Here is a tiny trained network, its code and every weight. The questions are about switching its units off for an input and a target symbol, where a switched-off unit gives its printed mean instead of its output.

import numpy as np


def w(rows, s, z=0):
    codes = np.array(rows[::2]) - 128.0
    scale = np.full(codes.shape[1], s)
    scale[-1] = z or s
    return codes * scale


def softmax(a):
    e = np.exp(a - a.max(-1, keepdims=True))
    return e / e.sum(-1, keepdims=True)


def log_softmax(a):
    a = a - a.max(-1, keepdims=True)
    return a - np.log(np.exp(a).sum(-1, keepdims=True))


def net(x, mask):
    ids = ['βδεζθλμξω'.index(c) for c in x.split()]
    T = len(ids)
    res = E[ids] + P[:T]
    u = 0
    for l in range(2):
        r = res
        for j in range(3):
            rows = slice(4 * j, 4 * j + 4)
            q, k, v = (r @ M[l][rows].T for M in (Q, K, V))
            z = softmax(np.where(np.tri(T) > 0, q @ k.T / 4**0.5, -1e9)) @ v
            o = O[l][rows]
            res = res + np.where(mask[u + j], z, o[:, -1]) @ o[:, :-1]
        u += 3
    return log_softmax(res[-1] @ U[:, :-1].T + U[:, -1])


Q, K, V, O = {}, {}, {}, {}
E = w([
[132,152,179,122,20],'β',
[115,128,159,127,92],'δ',
[136,168,147,126,181],'ε',
[75,118,131,168,100],'ζ',
[204,139,145,147,73],'θ',
[94,133,164,149,194],'λ',
[131,47,197,77,142],'μ',
[148,69,6,89,159],'ξ',
[133,67,207,201,106],'ω',
],0.018)
P = w([
[77,212,164,60,170],'0',
[96,180,146,75,153],'1',
[114,153,144,89,143],'2',
[134,109,146,109,125],'3',
[149,72,148,132,114],'4',
[163,42,147,140,103],'5',
[185,1,145,158,84],'6',
],0.0096)
Q[0] = w([
[100,108,145,94,22],'L0H1',
[144,142,182,143,183],'L0H1',
[91,127,175,164,107],'L0H1',
[108,98,182,42,4],'L0H1',
[115,109,138,88,101],'L0H2',
[149,148,110,176,106],'L0H2',
[153,159,170,200,143],'L0H2',
[122,104,247,82,85],'L0H2',
[129,108,157,116,124],'L0H3',
[133,96,133,137,195],'L0H3',
[138,83,76,66,153],'L0H3',
[131,145,110,140,126],'L0H3',
],0.036)
K[0] = w([
[154,28,111,133,93],'L0H1',
[107,160,161,125,174],'L0H1',
[168,91,140,130,162],'L0H1',
[116,4,110,132,83],'L0H1',
[161,106,116,119,98],'L0H2',
[130,153,149,155,158],'L0H2',
[120,115,142,172,184],'L0H2',
[227,17,122,147,112],'L0H2',
[160,102,111,123,112],'L0H3',
[136,183,147,68,80],'L0H3',
[91,198,113,90,110],'L0H3',
[109,133,146,139,146],'L0H3',
],0.034)
V[0] = w([
[105,131,118,69,124],'L0H1',
[113,178,62,131,105],'L0H1',
[37,87,162,136,115],'L0H1',
[117,145,111,236,115],'L0H1',
[254,124,139,135,188],'L0H2',
[231,112,153,171,202],'L0H2',
[28,134,131,141,108],'L0H2',
[214,134,130,144,177],'L0H2',
[92,106,106,148,96],'L0H3',
[136,130,146,123,207],'L0H3',
[205,37,179,65,170],'L0H3',
[131,113,193,124,160],'L0H3',
],0.0085)
O[0] = w([
[111,119,90,109,121,187],'L0H1',
[98,40,145,92,101,68],'L0H1',
[188,136,102,168,152,184],'L0H1',
[161,58,206,134,131,2],'L0H1',
[15,189,116,112,140,82],'L0H2',
[43,231,94,130,148,49],'L0H2',
[254,86,127,151,129,131],'L0H2',
[46,203,122,122,153,67],'L0H2',
[132,116,151,125,89,119],'L0H3',
[192,61,139,99,146,65],'L0H3',
[233,120,29,187,105,133],'L0H3',
[159,177,114,165,179,154],'L0H3',
],0.0079,0.0038)
Q[1] = w([
[177,118,125,164,100],'L1H1',
[134,99,30,77,106],'L1H1',
[146,130,192,167,86],'L1H1',
[133,153,141,124,121],'L1H1',
[126,105,185,200,26],'L1H2',
[112,152,112,99,109],'L1H2',
[73,115,27,57,81],'L1H2',
[101,168,182,65,254],'L1H2',
[109,88,137,151,42],'L1H3',
[137,203,210,106,95],'L1H3',
[147,29,82,67,159],'L1H3',
[154,104,73,155,206],'L1H3',
],0.025)
K[1] = w([
[107,91,145,171,168],'L1H1',
[149,80,95,88,180],'L1H1',
[91,121,122,214,107],'L1H1',
[109,121,113,122,112],'L1H1',
[125,68,213,199,101],'L1H2',
[136,134,140,99,92],'L1H2',
[127,136,147,18,77],'L1H2',
[242,78,38,103,133],'L1H2',
[133,255,144,93,104],'L1H3',
[88,155,140,197,188],'L1H3',
[193,145,101,9,165],'L1H3',
[162,63,93,131,109],'L1H3',
],0.026)
V[1] = w([
[68,56,82,208,137],'L1H1',
[77,55,129,210,132],'L1H1',
[167,111,145,25,149],'L1H1',
[133,182,154,135,2],'L1H1',
[118,78,112,144,133],'L1H2',
[120,151,126,150,138],'L1H2',
[138,115,78,132,143],'L1H2',
[124,160,182,110,91],'L1H2',
[145,113,129,134,87],'L1H3',
[147,148,187,165,131],'L1H3',
[80,89,137,242,161],'L1H3',
[124,164,148,110,160],'L1H3',
],0.0098)
O[1] = w([
[121,147,155,91,160,64],'L1H1',
[133,146,150,145,174,73],'L1H1',
[107,134,133,120,55,254],'L1H1',
[128,52,120,247,185,161],'L1H1',
[137,115,152,146,154,98],'L1H2',
[130,151,114,105,113,97],'L1H2',
[145,109,144,132,115,88],'L1H2',
[104,137,102,141,146,205],'L1H2',
[133,128,143,159,103,123],'L1H3',
[134,187,131,100,102,127],'L1H3',
[160,161,108,93,120,43],'L1H3',
[102,137,119,79,128,154],'L1H3',
],0.013,0.0058)
U = w([
[85,145,45,145,154,166],'β',
[138,135,85,127,126,86],'δ',
[71,166,111,107,114,160],'ε',
[150,123,86,166,89,47],'ζ',
[143,136,88,108,143,141],'θ',
[158,196,112,124,154,173],'λ',
[170,68,3,71,140,191],'μ',
[118,121,205,102,168,215],'ξ',
[154,172,11,147,100,1],'ω',
],0.0069,0.0052)

Each question gives the input, a string of symbols that net reads in full, and the target symbol t.
The units are the heads (4 rows each of Q, K, V and O). Each row of codes is followed by its name. A weight is (code - 128) times the scale printed after its matrix; where a second scale follows, it is the last column's (O and U).
mask holds one flag per head, layer by layer. A switched-off head (its flag False) gives its mean, the last column of its rows in O, instead of its output. The means were averaged over made-up inputs and are rounded, as every weight is.
A unit's drop is (log p(t) with every unit on - log p(t) with that unit switched off) / (log p(t) with every unit on - log p(t) with every unit switched off).
The circuit of an input: a set's keep is (log p(t) with only the set's units on - log p(t) with every unit switched off) / (log p(t) with every unit on - log p(t) with every unit switched off). Starting from all 6 units, units are removed one at a time, each time the one whose removal leaves the highest keep (on an exact tie, the one counted first), for as long as the keep stays at least 0.8.
units of the circuit, in order: the units of the circuit, biggest drop first
unit that matters most: the unit with the biggest drop
heads that matter: for each layer, one digit per head in row order, 1 if its drop is at least 0.15 and else 0, layers parted by /
input λ ξ ζ β β, target ξ: units of the circuit, in order => (L1H1)
input β θ β ε ξ β ζ, target ε: units of the circuit, in order => (L0H3 L1H1 L0H2)
input β μ β β, target ω: units of the circuit, in order => (L0H3 L0H1)
input ξ β θ δ, target β: units of the circuit, in order => (L0H2 L1H1)
input β λ ω β β ζ μ, target β: units of the circuit, in order => (L0H2 L1H1)
input ξ ω β ω β, target λ: units of the circuit, in order => (L1H1 L1H3 L0H1)
input ξ β ξ ζ μ β δ, target ω: heads that matter => 111 / 000
input β β λ, target β: units of the circuit, in order => (L1H1 L0H3)
input θ ω β ξ β ζ, target ε: heads that matter => 110 / 100
input ζ ε β ζ ω, target λ: units of the circuit, in order => (L1H3 L1H1 L0H1 L0H3)
input ζ ω μ ε δ, target ω: units of the circuit, in order => (L0H1 L1H3)
input β β β ζ, target ξ: units of the circuit, in order => (L1H1 L0H1 L1H2)
input ξ λ ω θ, target λ: units of the circuit, in order => (L1H1 L1H3 L0H1)
input ε β ξ β θ, target ε: units of the circuit, in order => (L0H3 L0H2 L1H1)
input β ε ζ λ μ ζ, target ω: units of the circuit, in order => (L0H1 L0H3)
input β ε ζ, target ξ: heads that matter => 111 / 100
input β β μ ω β β λ, target β: heads that matter => 010 / 100
input δ ξ ζ ω ζ, target λ: unit that matters most => L0H1
input β β ε μ ζ, target ω: heads that matter => 101 / 000
input β β β β, target ζ: unit that matters most => L0H2
input ζ β λ ξ β ε, target ξ: heads that matter => 110 / 110
input ε ξ ζ λ β ζ θ, target β: heads that matter => 110 / 100
input β β ε θ δ β, target β: heads that matter => 010 / 100
input ε ζ ξ β θ, target ε: heads that matter => 011 / 100
input β β ε β θ β ζ, target β: heads that matter => 010 / 100
